(in the rows, 128 means zero)
Rows near named flat spaces through zero:
q98q744: 116  115  93  123  135  142  128  125  131  149  138  141  136  145  93  110  138  131  111  134  119  125  111  163  118  141
q699q813: 141  133  169  147  115  100  87  118  108  172  142  126  156  142  131  108  130  127  116  109  126  118  121  117  104  89
q699q813: 109  113  134  125  127  141  169  144  165  107  115  100  108  111  105  148  119  130  110  119  128  114  133  138  157  136
q146q883: 167  109  107  105  154  142  140  115  97  125  137  181  174  145  109  114  135  126  130  190  135  119  129  97  167  141
q98q744: 126  126  124  126  92  127  66  114  106  116  163  203  170  174  144  114  146  163  141  218  129  166  118  126  87  110
q275q540: 55  121  127  129  79  141  116  135  173  100  139  122  105  126  98  129  122  151  112  146  105  143  109  187  101  118
q98q744: 114  140  86  115  128  140  112  118  115  112  135  156  120  131  135  116  133  129  151  152  119  152  120  148  109  148
q929q32: 129  102  179  119  86  97  145  142  138  62  99  125  118  80  165  109  95  115  171  141  108  140  134  83  157  98
q929q32: 94  206  142  135  137  173  67  85  111  152  192  150  157  178  90  198  151  173  71  188  165  112  144  143  113  118
q699q813: 99  144  114  153  100  135  103  150  165  116  134  118  92  158  171  173  150  167  129  125  147  174  134  164  63  141
q239q583: 147  154  197  130  114  113  109  115  108  100  133  134  147  115  160  154  114  133  139  158  144  121  154  64  154  92
q699q813: 106  148  114  115  139  149  130  113  124  121  138  130  124  120  100  135  124  125  119  139  124  116  127  142  142  138
q98q744: 114  130  79  109  142  144  136  119  118  120  126  142  116  118  112  105  126  114  144  131  110  134  115  154  129  155
q146q883: 108  106  131  139  122  128  139  139  156  157  129  102  125  135  90  120  129  131  93  99  119  111  113  163  121  121
q146q883: 109  190  126  121  129  137  87  97  96  113  145  138  117  117  148  142  123  125  150  139  129  139  137  125  113  128
q239q583: 175  113  207  123  107  90  128  126  103  89  115  145  162  102  171  119  105  118  160  162  132  123  148  37  173  82
q275q540: 97  68  78  113  97  137  137  145  155  108  129  168  133  143  96  81  133  141  133  174  96  155  93  180  109  142
q929q32: 129  151  190  136  115  123  99  109  116  135  151  131  160  136  118  149  123  142  103  154  141  106  140  97  142  87
q699q813: 138  128  119  136  148  134  124  124  123  173  139  124  143  152  104  129  142  130  99  112  137  111  123  141  121  131
q239q583: 109  101  128  115  108  120  150  137  143  96  109  123  113  94  120  97  107  112  147  124  99  131  116  136  143  124
q929q32: 165  102  146  138  142  113  144  138  126  159  120  119  149  138  124  121  132  122  113  109  137  109  130  106  143  119
q98q744: 145  115  193  132  100  111  107  122  120  119  144  154  175  141  128  131  123  147  115  181  137  118  135  82  146  81
q275q540: 123  131  136  131  136  132  143  130  138  137  124  104  121  120  112  138  124  124  111  106  130  110  131  132  141  128
q699q813: 109  151  90  122  143  156  123  119  128  128  141  136  117  141  116  147  139  137  121  140  135  135  128  156  117  154
q146q883: 133  140  135  137  113  127  87  120  116  133  151  160  150  162  146  139  144  153  127  167  142  147  130  122  98  117
q275q540: 49  148  151  143  71  130  118  147  188  79  122  83  65  104  147  163  114  150  130  107  117  156  129  174  90  117
q146q883: 143  136  131  127  127  119  123  129  116  111  120  134  122  121  164  130  126  124  155  130  132  143  137  106  124  130
q239q583: 134  143  150  131  109  113  108  127  117  100  124  136  122  118  174  133  122  130  159  139  131  150  138  102  117  116
q98q744: 127  164  87  129  154  127  154  141  131  108  89  79  52  85  188  145  121  97  178  46  129  152  143  137  112  173
q239q583: 82  173  135  129  103  136  100  118  136  93  136  117  93  111  149  154  120  138  143  131  124  149  135  146  103  125
q699q813: 147  89  161  137  108  102  154  155  151  112  102  110  124  113  152  121  118  124  138  112  126  131  132  102  141  112
q699q813: 132  95  204  131  109  99  156  136  144  130  111  90  142  91  99  107  97  109  107  100  111  84  127  97  177  80
q98q744: 89  174  155  155  123  155  119  133  171  135  148  83  101  150  121  215  141  167  76  114  165  120  151  152  110  127
q929q32: 102  122  212  130  71  93  119  130  142  82  116  107  122  80  143  113  90  120  145  127  103  123  130  98  145  70
q275q540: 145  138  125  130  135  132  93  110  100  155  156  165  167  165  121  127  146  143  116  165  140  129  126  121  114  121
q98q744: 101  152  171  111  126  151  142  108  133  92  141  123  137  104  86  161  107  133  102  168  133  93  144  107  187  110
q929q32: 125  115  142  130  117  123  141  139  144  114  119  118  121  119  133  131  122  129  129  125  126  129  130  123  135  123
q239q583: 128  149  116  143  109  117  78  126  115  132  140  149  123  154  178  130  145  145  153  135  134  170  126  137  66  127
q146q883: 140  97  134  144  120  103  136  148  141  153  112  107  123  128  138  104  129  120  128  84  119  130  117  135  110  120
q146q883: 112  125  124  138  126  124  105  120  126  179  144  121  141  145  92  102  134  127  99  104  115  114  107  164  102  114
q239q583: 116  104  115  105  133  131  191  144  150  79  88  99  88  69  122  113  99  96  154  102  104  121  128  127  175  149
q239q583: 164  81  118  123  148  120  163  140  126  150  114  133  151  132  107  98  130  114  120  121  124  110  120  115  156  134
q146q883: 180  39  134  132  124  119  189  175  166  114  103  144  154  152  133  130  140  146  117  161  146  131  133  95  163  135
q275q540: 100  103  108  126  111  139  129  135  151  130  137  139  131  144  95  115  134  142  110  148  115  133  110  167  115  131
q275q540: 91  141  139  142  123  150  109  120  150  166  161  115  141  161  71  154  141  156  64  133  137  104  121  170  113  115
q929q32: 155  101  87  113  141  139  170  150  137  81  104  151  115  126  162  138  134  130  163  159  139  156  139  109  148  168
q929q32: 75  155  118  136  117  151  112  124  154  134  146  109  105  138  101  154  134  147  99  121  128  128  123  179  101  132
q275q540: 135  107  105  126  125  130  123  133  127  133  133  154  141  149  126  113  140  137  131  151  126  142  118  138  114  136
144  116  118  125  156  139  155  130  130  152  126  120  139  135  98  132  133  123  103  118  136  103  129  128  154  140
q239q583
104  90  97  116  99  129  133  141  147  98  123  155  122  127  122  95  126  134  147  158  102  155  107  158  113  136
q275q540
142  89  152  127  121  114  172  152  153  108  101  107  122  105  129  123  114  119  130  114  124  117  132  107  162  121
q699q813
117  127  123  150  118  135  104  135  147  161  149  130  137  173  119  148  152  160  94  133  144  136  123  159  87  125
q98q744
159  53  62  138  142  129  175  176  166  150  103  133  121  165  134  113  158  139  125  112  134  153  113  160  105  173
q275q540
121  140  153  129  119  151  133  131  150  93  142  138  135  145  130  190  135  164  106  184  160  129  152  108  149  126
q929q32
114  151  138  138  140  138  147  135  151  129  120  82  96  115  128  168  125  128  111  87  142  115  143  136  135  137
q98q744
148  120  109  112  131  121  135  128  108  98  113  152  126  111  157  106  121  112  172  144  119  147  129  106  138  141
q929q32
140  143  127  125  132  117  122  124  109  117  117  127  117  110  161  121  121  113  159  114  125  139  134  110  125  131
q146q883
113  157  164  154  137  128  157  147  169  135  108  42  76  104  142  188  121  126  103  45  150  108  152  132  132  129
q275q540
123  128  111  121  156  149  163  129  140  137  123  106  118  120  94  142  127  120  105  109  132  103  131  141  157  148
q239q583
162  84  86  129  149  121  150  145  126  159  114  139  138  146  126  95  143  118  132  111  124  133  113  138  120  151
q239q583
110  147  148  120  107  117  102  111  110  107  133  136  127  106  137  111  112  119  150  138  110  133  125  120  125  107
q929q32
191  96  158  145  122  77  105  136  96  165  119  145  166  143  172  83  134  116  152  111  127  136  123  83  108  98
q699q813
68  122  142  97  106  141  139  105  134  98  135  128  130  82  52  89  92  109  115  150  82  95  106  154  172  106
q275q540
91  155  140  132  95  138  67  106  121  128  169  162  149  159  116  136  138  160  113  182  128  143  120  150  90  104
q275q540
124  104  180  153  97  104  135  153  165  133  116  91  120  126  138  138  123  139  110  97  131  124  130  124  120  98
q699q813
106  120  118  117  95  123  110  127  128  87  128  157  122  119  146  105  121  132  161  163  107  159  117  136  111  124
q275q540
99  167  64  118  146  156  101  107  109  138  147  147  112  142  118  127  142  129  135  133  123  145  117  175  93  161
q929q32
142  71  76  131  139  139  151  151  150  162  129  148  146  172  96  109  155  143  102  139  129  133  107  165  114  154
q275q540
142  124  131  144  119  103  89  125  109  170  137  138  145  150  144  97  139  127  133  109  122  139  114  134  84  111
q146q883
86  140  119  124  110  136  123  127  144  107  128  118  101  111  121  127  119  129  133  123  112  137  121  158  116  131
q239q583
154  127  136  153  110  90  64  124  98  179  141  149  152  163  169  92  146  132  144  111  125  154  113  127  59  102
q146q883
101  116  143  118  91  114  128  132  138  83  115  128  111  93  139  102  105  119  158  135  99  143  119  130  129  112
q239q583
109  135  171  130  117  143  124  119  143  126  151  127  152  140  87  160  126  151  82  165  141  100  136  122  154  102
q98q744
135  123  187  125  127  107  125  108  107  157  133  114  163  105  84  94  104  103  104  111  110  77  120  102  167  81
q699q813

Rows near named flat spaces through zero (a row that begins with a name and a colon came from that space):
q368q106: 130  131  144  132  112  112  134  135  147  103  108  144  103  107  101  126  117  115  146  129  143  117  141  127  140  120
q92q133: 98  147  124  149  125  119  90  166  128  134  108  124  122  73  133  130  112  131  145  102  141  97  152  151  134  123
q368q106: 149  103  157  98  111  108  150  107  105  119  135  120  135  135  113  111  69  187  86  146  125  125  107  133  125  114
q730q816: 145  123  110  122  106  124  151  122  126  97  107  115  129  103  128  121  130  136  117  128  136  111  139  136  160  122
q216q710: 117  115  123  118  140  138  132  120  177  136  156  110  116  110  87  112  94  155  146  117  157  126  133  155  104  94
q92q133: 121  142  133  118  130  139  145  109  136  154  172  150  117  158  102  90  118  145  116  152  147  123  105  153  138  81
q730q816: 145  123  84  127  125  156  163  108  175  88  115  112  134  144  142  150  154  100  130  129  128  114  133  127  178  125
q216q710: 97  138  132  128  168  143  122  110  122  177  159  101  139  145  122  117  132  144  132  132  125  162  130  110  87  144
q730q816: 179  129  83  114  79  122  146  149  111  53  81  129  118  68  125  114  173  90  140  130  145  99  165  161  189  105
q730q816: 124  138  193  157  126  108  150  111  148  134  110  152  101  159  94  124  159  100  141  125  125  174  117  82  92  189
q368q106: 91  139  105  131  171  169  135  98  191  147  147  74  154  158  141  150  110  139  118  119  116  123  121  125  147  138
q216q710: 110  119  104  116  170  137  99  125  117  160  151  102  141  122  133  141  155  108  155  125  105  163  146  101  84  141
q730q816: 129  137  172  132  120  100  117  141  88  138  117  148  111  114  104  107  134  125  137  134  132  153  135  115  94  148
q730q816: 137  116  124  177  93  123  143  145  117  147  121  158  119  110  145  113  164  153  122  87  159  129  114  143  91  149
q216q710: 139  130  129  153  95  125  85  190  134  111  104  146  130  88  152  137  111  134  128  82  143  84  122  195  132  120
q368q106: 147  97  72  126  153  165  127  129  114  143  152  100  157  137  168  146  169  134  142  113  131  162  137  124  77  143
q216q710: 121  107  109  118  148  134  108  136  141  133  140  110  132  107  127  144  109  136  152  117  131  132  144  128  98  116
q368q106: 142  108  122  112  142  159  166  95  187  109  144  92  136  161  111  135  101  151  123  131  142  139  119  136  127  124
q92q133: 143  103  100  166  94  132  161  121  124  145  134  161  134  142  167  127  168  154  98  98  137  119  92  132  119  138
q216q710: 142  81  113  87  147  122  110  111  159  132  169  126  134  144  110  146  124  109  138  127  87  145  106  123  97  102
q92q133: 130  120  42  138  144  182  176  100  201  108  138  93  127  124  130  138  181  106  163  116  163  128  158  130  151  112
q368q106: 136  131  94  138  160  205  173  87  109  174  173  76  195  223  202  126  142  197  61  134  133  156  84  139  117  163
q216q710: 128  105  104  122  124  112  110  137  148  116  122  130  122  94  124  147  137  104  147  109  110  117  137  123  127  117
q368q106: 134  100  140  142  136  127  108  146  172  125  130  140  115  127  117  157  133  105  167  96  130  149  126  125  72  146
q730q816: 120  112  120  143  115  90  95  147  144  127  105  141  108  68  109  138  184  73  164  87  98  135  143  110  103  150
q368q106: 134  85  131  94  134  106  113  120  121  132  145  106  138  105  112  132  86  162  120  123  107  136  124  123  90  116
q216q710: 137  89  84  115  121  109  97  149  115  114  112  102  141  58  143  149  137  126  142  95  106  118  152  129  109  128
q730q816: 117  127  105  173  114  144  100  162  160  165  149  154  127  116  146  121  167  126  135  69  142  111  101  184  98  122
q92q133: 135  142  108  152  127  179  156  100  160  173  175  123  160  203  155  99  191  138  76  105  118  139  60  177  132  143
q368q106: 102  126  130  145  120  97  104  148  79  151  110  128  130  76  147  128  109  162  121  112  126  114  144  112  111  139
q730q816: 128  87  83  109  117  95  106  137  108  114  114  119  133  62  143  152  119  131  134  114  102  103  151  109  132  107
q730q816: 89  106  174  144  117  94  112  115  210  153  138  133  120  125  99  139  63  163  96  81  96  95  74  141  120  129
q92q133: 108  132  116  109  146  130  147  94  192  103  119  88  121  117  93  137  114  108  140  136  116  120  147  108  169  120
q368q106: 126  103  171  138  114  100  125  139  151  97  94  142  120  127  137  175  42  159  119  119  127  100  120  106  130  140
q730q816: 103  131  124  86  166  121  102  111  132  129  135  85  141  117  112  141  97  115  134  151  88  129  147  104  145  117
q216q710: 134  78  94  99  122  85  147  89  135  101  113  128  122  105  123  163  145  97  130  138  73  127  137  53  149  126
q92q133: 55  187  110  185  136  141  74  172  180  168  118  120  118  68  129  118  147  106  154  70  144  79  145  181  152  124
q92q133: 132  141  143  165  99  128  170  122  130  139  125  154  102  124  105  85  161  147  127  117  176  138  123  140  113  137
q216q710: 120  138  123  126  151  163  115  145  134  150  155  89  134  108  109  99  104  170  147  116  177  142  147  180  82  113
q92q133: 155  122  103  122  137  164  179  96  152  112  141  109  129  160  116  117  170  118  139  142  151  162  134  123  123  135
q368q106: 103  164  95  118  147  137  103  124  92  171  153  117  144  122  136  98  187  97  122  139  100  131  131  137  149  116
q92q133: 136  96  85  129  127  119  108  157  110  98  99  124  131  79  164  176  120  120  160  115  131  113  169  103  121  127
q216q710: 167  143  131  107  120  144  162  117  110  91  123  139  121  162  117  112  150  102  131  172  144  144  136  129  159  118
q92q133: 125  140  154  151  107  117  154  121  132  133  118  142  108  122  103  99  140  140  123  122  152  133  124  130  123  141
124  131  108  176  96  136  152  134  143  140  117  132  127  104  144  109  157  158  110  84  159  108  117  158  129  142
q92q133
110  136  131  127  135  119  111  134  139  127  120  124  123  112  121  137  117  115  139  126  119  117  139  122  138  125
q92q133
102  128  131  137  111  103  120  129  130  152  142  164  114  115  124  119  96  151  111  124  128  88  108  137  147  88
q92q133
136  117  167  147  103  90  99  162  71  147  118  174  120  114  141  125  128  140  122  112  122  135  113  124  81  148
q368q106
122  107  90  115  144  137  135  130  147  108  125  90  118  70  106  133  96  152  170  125  170  126  183  126  110  101
q216q710
118  155  141  143  151  167  151  106  170  142  144  116  133  188  126  125  143  119  124  134  138  147  110  131  133  149
q730q816
149  137  164  84  144  140  119  117  99  136  158  108  153  178  118  105  98  148  94  162  108  151  99  154  122  122
q92q133
167  114  156  71  110  101  138  110  161  91  148  146  91  121  33  84  133  87  149  155  122  144  122  156  132  77
q368q106
137  125  125  129  108  113  116  141  160  102  110  139  114  102  111  132  147  90  141  109  116  111  128  145  147  121
q730q816
121  129  184  126  131  91  71  150  91  141  107  138  149  146  156  161  117  106  101  118  54  136  98  103  113  181
q92q133
109  131  165  149  122  123  123  129  170  145  141  162  118  164  126  138  85  144  110  116  127  104  86  141  133  118
q216q710
144  116  120  106  149  143  122  128  110  123  141  120  140  151  141  144  121  124  138  148  124  149  135  117  110  125
q216q710
124  146  130  101  139  144  114  137  137  106  115  58  148  89  110  112  76  161  119  126  141  111  154  176  149  120
q92q133
167  110  193  173  75  110  203  109  150  95  96  192  95  184  120  132  123  148  105  127  163  139  88  100  120  169
q730q816
122  148  118  122  124  133  143  113  77  146  134  115  149  136  151  103  127  162  85  149  125  118  122  131  158  123
q368q106
112  116  110  145  137  122  141  115  86  160  126  107  138  104  146  123  153  159  126  118  132  156  147  86  86  163
q730q816
131  148  132  87  130  118  107  138  85  115  124  101  135  93  109  100  97  138  122  156  126  116  153  153  154  98
q730q816
118  132  137  118  127  117  165  78  134  151  146  113  125  137  91  87  153  139  101  138  113  149  111  112  132  135
q216q710
90  155  120  142  125  112  124  132  143  122  101  119  107  73  108  121  120  119  146  124  141  98  164  119  166  118
q368q106
125  149  98  122  158  144  141  121  111  107  111  122  113  127  127  144  172  70  184  167  143  156  189  72  142  134
q216q710

Rows near named flat spaces through zero:
q144-q330: 143  131  132  148  124  154  134  157  128  147  143  127  143  130  119  120  117  171  114  162  127  133  116  111  130  131
q567-q163: 126  101  125  123  135  89  85  109  173  143  143  104  162  155  100  194  114  143  98  90  160  127  150  113  158  150
q144-q330: 120  111  124  138  150  125  140  125  124  137  134  130  135  116  102  105  117  131  130  150  101  131  126  136  117  123
q687-q664: 130  96  142  148  97  135  110  128  129  133  150  149  134  148  127  146  124  124  112  143  132  135  111  107  140  151
q144-q330: 141  131  107  114  183  107  146  115  139  135  119  102  144  113  103  125  145  147  137  121  128  126  135  151  121  93
q687-q664: 144  145  94  100  161  122  177  107  101  119  119  139  151  83  146  118  134  125  134  144  109  132  103  155  120  97
q144-q330: 173  160  140  105  109  136  119  128  125  123  137  135  121  144  171  175  166  130  135  109  174  124  104  119  150  125
q567-q163: 125  160  160  144  88  142  110  164  133  137  141  122  109  143  140  119  116  130  114  140  151  108  123  96  126  140
q144-q330: 134  93  120  126  143  102  111  100  137  121  125  104  106  137  119  137  169  115  149  115  154  128  135  135  120  118
q687-q664: 97  126  133  149  95  143  130  149  135  110  94  130  109  145  134  98  130  116  126  112  127  130  152  126  118  123
q144-q330: 121  145  106  113  157  117  151  123  129  127  112  116  146  105  122  117  116  135  125  121  116  126  138  145  122  109
q567-q163: 150  104  154  145  83  141  112  128  124  115  136  148  97  163  153  141  182  106  139  132  163  129  101  112  131  126
q687-q664: 153  114  124  115  140  121  117  104  93  132  160  112  89  101  144  122  151  117  161  167  140  123  100  124  110  141
q518-q20: 125  121  130  151  52  168  116  158  117  113  118  136  109  146  174  129  127  142  113  141  157  140  126  94  134  157
q687-q664: 95  67  69  149  60  129  127  114  86  108  129  99  111  80  173  99  96  132  98  200  153  139  117  87  99  170
q567-q163: 97  94  154  151  61  125  97  122  123  115  141  154  104  150  142  130  116  76  113  134  132  123  119  100  129  165
q518-q20: 103  117  125  152  104  151  134  150  129  123  110  137  131  135  125  104  107  138  115  134  111  139  144  122  125  137
q567-q163: 164  100  133  131  125  141  139  113  118  111  121  153  110  150  146  138  200  115  159  125  144  143  102  142  130  102
q687-q664: 121  122  124  145  124  131  154  136  124  122  114  132  128  122  124  94  141  123  124  148  123  126  118  131  110  100
q144-q330: 63  37  126  179  116  106  84  120  157  123  112  90  93  155  72  89  119  114  130  123  122  135  184  118  102  153
q144-q330: 111  104  83  136  169  108  143  124  142  132  104  73  139  103  95  97  124  166  124  138  131  132  159  138  104  105
q518-q20: 118  56  99  142  45  114  142  89  129  90  112  187  181  148  171  185  141  86  68  120  153  152  92  110  158  132
q687-q664: 129  136  139  124  126  136  128  129  124  120  120  138  110  136  135  122  142  113  146  115  122  129  131  137  127  125
q518-q20: 112  159  134  100  123  108  104  114  109  138  162  122  120  96  142  139  72  101  121  137  118  108  123  114  129  172
q518-q20: 144  123  134  117  131  107  118  110  143  128  137  135  144  144  128  167  147  116  121  107  148  124  117  128  145  121
q687-q664: 146  126  84  91  148  112  131  93  92  128  149  103  127  73  158  144  114  137  137  158  136  131  111  129  122  150
q518-q20: 119  146  126  87  145  82  103  88  117  138  165  119  132  94  133  160  85  89  122  123  123  106  120  125  134  162
q518-q20: 122  123  121  111  122  107  107  106  126  126  140  118  126  119  139  153  113  113  123  119  140  123  130  120  134  152
q518-q20: 128  165  145  135  130  158  127  164  115  140  133  116  100  120  129  91  112  150  145  148  116  121  136  122  114  137
q567-q163: 152  56  91  126  115  103  105  82  121  117  142  102  120  126  148  169  170  132  130  143  182  143  111  113  130  142
q144-q330: 67  161  130  120  110  134  153  135  110  116  110  172  145  100  134  93  48  82  107  119  55  125  143  141  125  148
q518-q20: 107  132  119  139  118  153  112  153  118  128  117  94  90  118  133  93  106  155  144  139  125  133  162  118  110  157
q567-q163: 166  100  141  131  119  148  111  122  137  137  152  170  163  165  128  195  138  150  119  116  129  155  109  123  173  152
q567-q163: 88  60  123  135  103  124  117  89  114  114  138  193  154  131  120  152  79  78  112  121  65  158  128  136  150  182
q567-q163: 86  167  126  121  153  112  140  141  138  134  112  110  136  105  103  91  79  121  118  115  95  110  160  140  113  121
q687-q664: 127  90  127  159  110  119  118  134  144  149  156  122  163  136  103  140  107  153  84  165  141  128  112  96  134  140
139  118  133  142  147  137  138  136  124  145  146  134  140  124  105  115  125  147  128  159  109  132  113  128  124  123
q144-q330
128  82  87  123  121  129  131  99  95  122  142  131  136  93  146  136  107  135  124  166  116  150  114  123  126  162
q567-q163
110  164  154  102  111  147  80  134  128  103  99  120  55  158  160  137  136  97  182  50  133  130  186  142  136  167
q687-q664
121  121  159  151  94  151  113  147  124  135  147  158  122  148  126  125  109  120  120  143  111  131  118  110  136  155
q144-q330
47  99  132  147  84  125  119  121  112  107  113  156  108  117  125  83  65  64  117  129  71  130  154  126  111  170
q144-q330
121  172  162  133  141  137  158  150  124  147  145  172  158  120  105  103  91  112  111  146  75  113  104  135  130  112
q518-q20
137  114  147  143  155  127  121  133  146  146  141  130  135  148  88  127  137  140  134  129  116  129  130  133  131  119
q144-q330
109  114  98  140  111  129  152  129  107  113  109  110  113  98  145  83  129  126  124  162  133  128  125  123  98  116
q687-q664
128  162  143  112  140  123  105  134  124  143  150  108  109  117  127  130  103  129  138  127  128  111  136  121  126  151
q518-q20
108  135  137  133  131  125  123  136  139  135  129  134  140  132  109  124  98  125  117  119  107  125  142  128  132  137
q518-q20
128  149  132  112  142  127  115  127  126  125  121  108  98  126  134  123  136  124  155  108  133  122  147  137  121  131
q687-q664
117  149  139  125  86  144  124  138  115  118  127  153  123  130  160  133  105  109  117  124  124  127  123  116  137  151
q144-q330
139  158  156  141  82  160  141  158  115  130  140  168  135  138  155  125  120  123  108  150  127  123  94  107  137  130
q518-q20
108  133  97  131  149  127  154  136  126  132  112  109  149  97  114  97  97  153  114  146  107  131  143  135  113  117
q144-q330
163  100  115  130  117  154  143  117  95  117  134  148  115  122  160  131  168  135  150  159  135  149  94  130  127  127
q567-q163
166  130  134  106  180  97  83  109  130  167  189  73  112  112  103  159  129  157  148  151  158  110  119  114  127  153
q687-q664
134  161  137  106  142  140  154  127  133  115  102  174  154  141  136  147  132  112  134  79  97  138  132  161  152  108
q687-q664
106  124  106  130  116  141  160  123  79  108  114  131  92  81  155  62  123  100  148  174  100  129  116  136  89  125
q567-q163
124  70  84  126  110  109  116  90  102  117  141  102  116  97  151  136  127  126  124  165  152  139  117  111  115  157
q567-q163
